Below is a small trained network, with its code and all its weights. Each question gives an input and a target symbol and asks what happens when units are switched off, that is, made to give their printed mean instead of their output.

import numpy as np


def w(rows, s, z=0):
    codes = np.array(rows[::2]) - 128.0
    scale = np.full(codes.shape[1], s)
    scale[-1] = z or s
    return codes * scale


def norm(h):
    return h / np.sqrt((h * h).mean(-1, keepdims=True) + 1e-5)


def f(y):
    return np.maximum(y, 0)


def softmax(a):
    e = np.exp(a - a.max(-1, keepdims=True))
    return e / e.sum(-1, keepdims=True)


def log_softmax(a):
    a = a - a.max(-1, keepdims=True)
    return a - np.log(np.exp(a).sum(-1, keepdims=True))


def net(x, mask):
    ids = ['γδεηθμξπτφω'.index(c) for c in x.split()]
    T = len(ids)
    res = E[ids] + P[:T]
    u = 0
    for l in range(2):
        r = norm(res)
        for j in range(3):
            rows = slice(2 * j, 2 * j + 2)
            q, k, v = (r @ M[l][rows].T for M in (Q, K, V))
            z = softmax(np.where(np.tri(T) > 0, q @ k.T / 2**0.5, -1e9)) @ v
            o = O[l][rows]
            res = res + np.where(mask[u + j], z, o[:, -1]) @ o[:, :-1]
        u += 3
        y = f(norm(res) @ A[l][:, :-1].T + A[l][:, -1])
        res = res + np.where(mask[u : u + 4], y, B[l][:, -1]) @ B[l][:, :-1]
        u += 4
    return log_softmax(norm(res)[-1] @ U[:, :-1].T + U[:, -1])


Q, K, V, O, A, B = {}, {}, {}, {}, {}, {}
E = w([
[77,250,98,60,146],'γ',
[136,191,89,146,131],'δ',
[139,114,124,149,81],'ε',
[191,101,138,174,151],'η',
[152,179,152,111,179],'θ',
[103,100,50,135,64],'μ',
[131,50,123,130,165],'ξ',
[118,200,152,107,73],'π',
[206,158,115,187,159],'τ',
[142,82,103,144,112],'φ',
[147,91,102,157,136],'ω',
],0.018)
P = w([
[149,122,86,127,130],'0',
[122,76,197,34,150],'1',
[166,180,113,206,2],'2',
[170,148,108,10,106],'3',
[160,174,244,143,242],'4',
[149,97,107,95,177],'5',
],0.012)
Q[0] = w([
[105,149,144,42,160],'L0H0',
[125,215,83,100,128],'L0H0',
[109,143,125,107,205],'L0H1',
[118,123,73,47,135],'L0H1',
[151,95,207,76,244],'L0H2',
[85,147,127,156,64],'L0H2',
],0.012)
K[0] = w([
[173,80,204,97,58],'L0H0',
[163,89,42,169,81],'L0H0',
[98,155,223,8,227],'L0H1',
[52,173,116,63,158],'L0H1',
[1,102,241,148,130],'L0H2',
[40,140,83,171,161],'L0H2',
],0.0099)
V[0] = w([
[180,150,107,189,171],'L0H0',
[85,163,131,155,158],'L0H0',
[80,137,160,33,207],'L0H1',
[116,108,108,153,200],'L0H1',
[109,107,168,58,173],'L0H2',
[71,116,100,149,254],'L0H2',
],0.0082)
O[0] = w([
[94,73,86,163,129,121],'L0H0',
[42,220,189,58,131,52],'L0H0',
[196,1,202,182,47,52],'L0H1',
[8,95,140,187,125,67],'L0H1',
[154,142,80,110,97,123],'L0H2',
[19,243,177,160,138,1],'L0H2',
],0.0068,0.0041)
A[0] = w([
[44,94,120,99,205,240],'L0N0',
[118,194,255,210,66,84],'L0N1',
[247,114,138,181,113,249],'L0N2',
[104,169,138,151,90,121],'L0N3',
],0.0093,0.0018)
B[0] = w([
[200,206,164,71,114,150],'L0N0',
[215,155,58,254,154,167],'L0N1',
[100,56,122,132,18,254],'L0N2',
[141,89,63,193,200,146],'L0N3',
],0.0089,0.0076)
Q[1] = w([
[78,216,143,82,58],'L1H0',
[159,72,192,106,209],'L1H0',
[109,173,118,202,99],'L1H1',
[198,60,147,174,160],'L1H1',
[195,109,206,139,204],'L1H2',
[255,215,110,182,175],'L1H2',
],0.0085)
K[1] = w([
[209,135,137,156,155],'L1H0',
[114,168,202,175,16],'L1H0',
[26,170,220,184,208],'L1H1',
[95,120,227,69,51],'L1H1',
[93,1,185,53,55],'L1H2',
[4,100,164,144,152],'L1H2',
],0.0082)
V[1] = w([
[23,160,151,140,108],'L1H0',
[16,93,52,131,203],'L1H0',
[111,107,192,91,189],'L1H1',
[125,148,68,213,75],'L1H1',
[91,84,101,5,154],'L1H2',
[98,80,131,187,135],'L1H2',
],0.012)
O[1] = w([
[173,211,107,191,121,2],'L1H0',
[24,161,144,174,104,82],'L1H0',
[106,143,13,125,140,14],'L1H1',
[146,109,206,162,178,190],'L1H1',
[73,234,99,168,64,132],'L1H2',
[2,113,130,232,115,79],'L1H2',
],0.0097,0.008)
A[1] = w([
[132,180,138,213,195,118],'L1N0',
[182,207,255,146,72,111],'L1N1',
[150,163,185,183,154,155],'L1N2',
[106,134,143,240,120,254],'L1N3',
],0.0088,0.0019)
B[1] = w([
[188,158,135,15,128,171],'L1N0',
[61,68,160,210,4,253],'L1N1',
[78,156,90,205,200,184],'L1N2',
[38,166,49,68,207,177],'L1N3',
],0.011,0.0049)
U = w([
[137,41,139,97,59,217],'γ',
[195,123,119,11,157,156],'δ',
[116,142,137,140,204,100],'ε',
[129,180,119,130,154,82],'η',
[211,229,103,149,89,138],'θ',
[201,116,147,170,221,2],'μ',
[107,146,3,93,139,104],'ξ',
[51,156,104,181,62,23],'π',
[85,104,130,148,179,22],'τ',
[43,109,140,143,126,37],'φ',
[90,163,103,134,162,102],'ω',
],0.015,0.003)

Each question gives the input, a string of symbols that net reads in full, and the target symbol t.
The units are the heads (2 rows each of Q, K, V and O) and the neurons (one row each of A and B). Each row of codes is followed by its name. A weight is (code - 128) times the scale printed after its matrix; where a second scale follows, it is the last column's (O, A, B and U).
mask holds one flag per unit, layer by layer, with each layer's heads first. A switched-off unit (its flag False) gives its mean, the last column of its rows in O or B, instead of its output. The means were averaged over made-up inputs and are rounded, as every weight is.
A unit's drop is (log p(t) with every unit on - log p(t) with that unit switched off) / (log p(t) with every unit on - log p(t) with every unit switched off).
The circuit of an input: a set's keep is (log p(t) with only the set's units on - log p(t) with every unit switched off) / (log p(t) with every unit on - log p(t) with every unit switched off). Starting from the 12 units with the biggest drops (on a tie, the unit counted first), units are removed one at a time, each time the one whose removal leaves the highest keep (on an exact tie, the one counted first), for as long as the keep stays at least 0.8.
units of the circuit, in order: the units of the circuit, biggest drop first
unit that matters most: the unit with the biggest drop
top k neurons: the k neurons with the biggest drops, biggest first
k most important neurons of layer l: the k neurons of layer l with the biggest drops, biggest first
input γ θ ε γ π, target μ: units of the circuit, in order => L0N1
input ε θ ε ε γ, target μ: units of the circuit, in order => L0H1, L0N1
input γ τ ω, target θ: 2 most important neurons of layer 0 => L0N2, L0N1
input ε ξ ε γ, target γ: units of the circuit, in order => L0H1, L1N1
input θ μ ξ, target μ: units of the circuit, in order => L0H1, L1H1, L0N2
input τ θ γ η γ, target μ: units of the circuit, in order => L0N1, L0H1
input ξ γ φ, target ξ: units of the circuit, in order => L0N2, L0H2, L1H1, L0H1
input ε τ φ γ ξ, target ε: 3 most important neurons of layer 1 => L1N3, L1N0, L1N2
input ξ ε ξ, target ξ: 2 most important neurons of layer 0 => L0N2, L0N1
input γ μ ε ε η, target π: units of the circuit, in order => L1H2, L1N1
input μ θ ε, target π: units of the circuit, in order => L0H1, L1H0, L0N2
input π θ π, target δ: units of the circuit, in order => L1H0, L0H1
input γ γ φ, target θ: units of the circuit, in order => L1H0, L0H0, L0H1
input ε φ γ ε ε φ, target δ: units of the circuit, in order => L1N1
input θ μ δ, target μ: units of the circuit, in order => L1H2, L0H1, L0H2, L1H1
input π ξ ε ω ε, target ξ: top 2 neurons => L0N1, L1N3
input τ ε γ, target ε: top 2 neurons => L0N3, L0N2
input ξ γ ε, target ξ: 2 most important neurons of layer 0 => L0N2, L0N1
input μ μ γ, target π: 2 most important neurons of layer 0 => L0N1, L0N2
input ε γ ε ε γ, target θ: top 2 neurons => L0N1, L0N2
input θ ε ξ ε ε ε, target δ: unit that matters most => L0H1
input θ ε μ, target μ: 2 most important neurons of layer 0 => L0N2, L0N3
input τ ε ε, target ε: 2 most important neurons of layer 0 => L0N3, L0N2
input ε γ ε ε ξ, target θ: top 2 neurons => L0N1, L0N2
